Below is a small trained network, with its code and all its weights. Each question gives an input and a target symbol and asks what happens when units are switched off, that is, made to give their printed mean instead of their output.

import numpy as np


def w(rows, s, z=0):
    codes = np.array(rows[::2]) - 128.0
    scale = np.full(codes.shape[1], s)
    scale[-1] = z or s
    return codes * scale


def norm(h):
    return h / np.sqrt((h * h).mean(-1, keepdims=True) + 1e-5)


def f(y):
    return np.maximum(y, 0)


def softmax(a):
    e = np.exp(a - a.max(-1, keepdims=True))
    return e / e.sum(-1, keepdims=True)


def log_softmax(a):
    a = a - a.max(-1, keepdims=True)
    return a - np.log(np.exp(a).sum(-1, keepdims=True))


def net(x, mask):
    ids = ['αβγδεζηθξπστφψω'.index(c) for c in x.split()]
    T = len(ids)
    res = E[ids] + P[:T]
    u = 0
    for l in range(2):
        r = norm(res)
        for j in range(2):
            rows = slice(3 * j, 3 * j + 3)
            q, k, v = (r @ M[l][rows].T for M in (Q, K, V))
            z = softmax(np.where(np.tri(T) > 0, q @ k.T / 3**0.5, -1e9)) @ v
            o = O[l][rows]
            res = res + np.where(mask[u + j], z, o[:, -1]) @ o[:, :-1]
        u += 2
        y = f(norm(res) @ A[l][:, :-1].T + A[l][:, -1])
        res = res + np.where(mask[u : u + 4], y, B[l][:, -1]) @ B[l][:, :-1]
        u += 4
    return log_softmax(norm(res)[-1] @ U[:, :-1].T + U[:, -1])


Q, K, V, O, A, B = {}, {}, {}, {}, {}, {}
E = w([
[129,183,91,252],'α',
[183,138,94,51],'β',
[117,169,95,93],'γ',
[125,162,130,124],'δ',
[168,121,169,167],'ε',
[149,131,157,165],'ζ',
[216,61,218,54],'η',
[172,125,169,162],'θ',
[156,128,159,175],'ξ',
[159,132,157,146],'π',
[116,161,96,93],'σ',
[114,166,95,93],'τ',
[150,118,78,141],'φ',
[18,150,208,118],'ψ',
[105,103,130,125],'ω',
],0.021)
P = w([
[41,3,142,189],'0',
[178,195,178,109],'1',
[173,192,176,101],'2',
[164,192,170,88],'3',
[159,187,165,73],'4',
[151,183,161,74],'5',
[140,176,154,78],'6',
[136,171,150,77],'7',
[126,166,147,75],'8',
[113,173,133,81],'9',
[108,164,132,83],'10',
[112,160,135,94],'11',
],0.0037)
Q[0] = w([
[88,155,138,74],'L0H1',
[51,239,118,97],'L0H1',
[185,56,148,107],'L0H1',
[58,22,148,156],'L0H2',
[170,2,199,248],'L0H2',
[184,173,178,117],'L0H2',
],0.0087)
K[0] = w([
[96,164,177,52],'L0H1',
[86,229,94,7],'L0H1',
[95,92,43,117],'L0H1',
[50,49,192,124],'L0H2',
[103,88,137,184],'L0H2',
[209,135,101,164],'L0H2',
],0.011)
V[0] = w([
[85,119,142,194],'L0H1',
[146,146,167,130],'L0H1',
[132,60,80,191],'L0H1',
[147,197,84,151],'L0H2',
[225,127,136,179],'L0H2',
[254,152,89,112],'L0H2',
],0.0088)
O[0] = w([
[85,96,132,98,99],'L0H1',
[235,139,143,105,130],'L0H1',
[80,118,36,56,128],'L0H1',
[92,2,104,175,188],'L0H2',
[85,59,109,128,189],'L0H2',
[158,93,154,181,254],'L0H2',
],0.0079,0.0046)
A[0] = w([
[255,144,98,164,3],'L0N1',
[67,204,208,245,251],'L0N2',
[157,73,99,169,209],'L0N3',
[199,89,140,91,249],'L0N4',
],0.0069,0.00061)
B[0] = w([
[70,63,105,137,252],'L0N1',
[178,45,108,168,246],'L0N2',
[202,254,91,137,252],'L0N3',
[102,81,4,167,224],'L0N4',
],0.0062,0.0042)
Q[1] = w([
[86,39,120,191],'L1H1',
[206,62,76,115],'L1H1',
[86,149,189,75],'L1H1',
[152,144,54,68],'L1H2',
[15,125,70,70],'L1H2',
[133,2,150,237],'L1H2',
],0.0084)
K[1] = w([
[66,138,101,100],'L1H1',
[112,63,119,93],'L1H1',
[190,128,212,145],'L1H1',
[228,89,144,145],'L1H2',
[174,200,170,167],'L1H2',
[7,106,75,144],'L1H2',
],0.012)
V[1] = w([
[164,40,18,92],'L1H1',
[205,111,215,207],'L1H1',
[52,210,28,149],'L1H1',
[131,238,169,254],'L1H2',
[40,34,122,198],'L1H2',
[93,197,183,131],'L1H2',
],0.0056)
O[1] = w([
[123,186,161,44,254],'L1H1',
[124,101,61,157,94],'L1H1',
[187,209,128,145,172],'L1H1',
[114,167,207,216,96],'L1H2',
[2,146,122,96,190],'L1H2',
[163,175,71,115,55],'L1H2',
],0.0075,0.0063)
A[1] = w([
[203,124,55,56,5],'L1N1',
[154,190,1,27,140],'L1N2',
[202,110,18,186,22],'L1N3',
[138,85,29,50,3],'L1N4',
],0.0054,0.004)
B[1] = w([
[162,136,180,152,161],'L1N1',
[137,215,136,177,254],'L1N2',
[38,182,22,2,164],'L1N3',
[187,129,78,181,174],'L1N4',
],0.0087,0.005)
U = w([
[53,152,196,148,151],'α',
[158,94,150,145,135],'β',
[185,143,176,172,93],'γ',
[166,124,110,137,17],'δ',
[114,94,115,104,180],'ε',
[95,142,38,77,226],'ζ',
[104,121,93,200,180],'η',
[124,99,115,115,120],'θ',
[50,121,113,67,129],'ξ',
[146,81,126,24,252],'π',
[183,151,132,142,14],'σ',
[177,156,141,148,29],'τ',
[143,214,178,47,163],'φ',
[153,113,95,133,29],'ψ',
[245,140,81,62,44],'ω',
],0.013,0.0034)

Each question gives the input, a string of symbols that net reads in full, and the target symbol t.
The units are the heads (3 rows each of Q, K, V and O) and the neurons (one row each of A and B). Each row of codes is followed by its name. A weight is (code - 128) times the scale printed after its matrix; where a second scale follows, it is the last column's (O, A, B and U).
mask holds one flag per unit, layer by layer, with each layer's heads first. A switched-off unit (its flag False) gives its mean, the last column of its rows in O or B, instead of its output. The means were averaged over made-up inputs and are rounded, as every weight is.
A unit's drop is (log p(t) with every unit on - log p(t) with that unit switched off) / (log p(t) with every unit on - log p(t) with every unit switched off).
The circuit of an input: a set's keep is (log p(t) with only the set's units on - log p(t) with every unit switched off) / (log p(t) with every unit on - log p(t) with every unit switched off). Starting from all 12 units, units are removed one at a time, each time the one whose removal leaves the highest keep (on an exact tie, the one counted first), for as long as the keep stays at least 0.8.
circuit, biggest first: the units of the circuit, biggest drop first
unit that matters most: the unit with the biggest drop
k most important neurons: the k neurons with the biggest drops, biggest first
heads that matter: for each layer, one digit per head in row order, 1 if its drop is at least 0.15 and else 0, layers parted by /
input π φ φ δ β α ε ω σ, target π: most important neuron -> [L0N1]
input ξ σ γ φ σ, target ξ: 3 most important neurons -> [L0N3 L0N1 L1N2]
input ξ β η ε ω φ σ, target ξ: heads that matter -> 11 / 01
input ω β ζ φ η ζ, target ω: circuit, biggest first -> [L0H2 L1H2 L0H1 L0N3]
input α ω α θ ω ξ γ φ δ ξ τ ε, target α: circuit, biggest first -> [L0H1 L1H2 L0H2]
input ω φ π α γ, target ω: 2 most important neurons -> [L0N2 L1N2]
input ω ω ε π, target ω: circuit, biggest first -> [L0H2 L1H2 L0H1]
input π π α γ β η ω, target φ: heads that matter -> 01 / 00
input φ ζ ζ β θ, target φ: heads that matter -> 10 / 10
input α δ φ α α ζ ω ψ φ π, target α: circuit, biggest first -> [L1H2 L0H1 L0H2 L0N1]
input ζ ψ γ η τ ψ ζ, target ζ: circuit, biggest first -> [L0H1 L1H2 L0H2]
input φ τ φ π, target φ: circuit, biggest first -> [L1H1 L0H1]
input α τ β η α γ ε ε π φ δ ζ, target α: circuit, biggest first -> [L0H1 L1H2]
input τ ω ψ ξ ζ τ φ φ β τ, target γ: unit that matters most -> L0H2
input τ θ β α ζ φ ζ σ β ξ φ δ, target γ: heads that matter -> 11 / 00
input ω φ γ α ω φ φ π, target ω: heads that matter -> 11 / 11
input α β ω δ γ σ, target α: circuit, biggest first -> [L1H2 L0H1 L0N3]
input ξ β φ ω τ, target ξ: heads that matter -> 11 / 01
input π φ φ β ξ, target π: heads that matter -> 11 / 11
input α φ φ η σ ψ ε, target α: circuit, biggest first -> [L0H1 L1H2 L0H2 L1H1]
input ω φ β α θ ξ γ φ α β τ, target ω: unit that matters most -> L0H1
input φ η ζ, target φ: circuit, biggest first -> [L0H1 L1H1]
input α τ ξ, target α: circuit, biggest first -> [L1H2 L0H1]
input α φ φ β φ η β γ η π, target α: circuit, biggest first -> [L0H1 L1H2 L0H2 L1H1]
input γ ω φ β ξ φ ξ π ε σ ζ τ, target γ: 2 most important neurons -> [L0N4 L0N3]
input γ σ ε σ, target γ: circuit, biggest first -> [L0H2 L0H1 L1H2]
input α β α β β φ φ σ γ, target α: unit that matters most -> L1H2
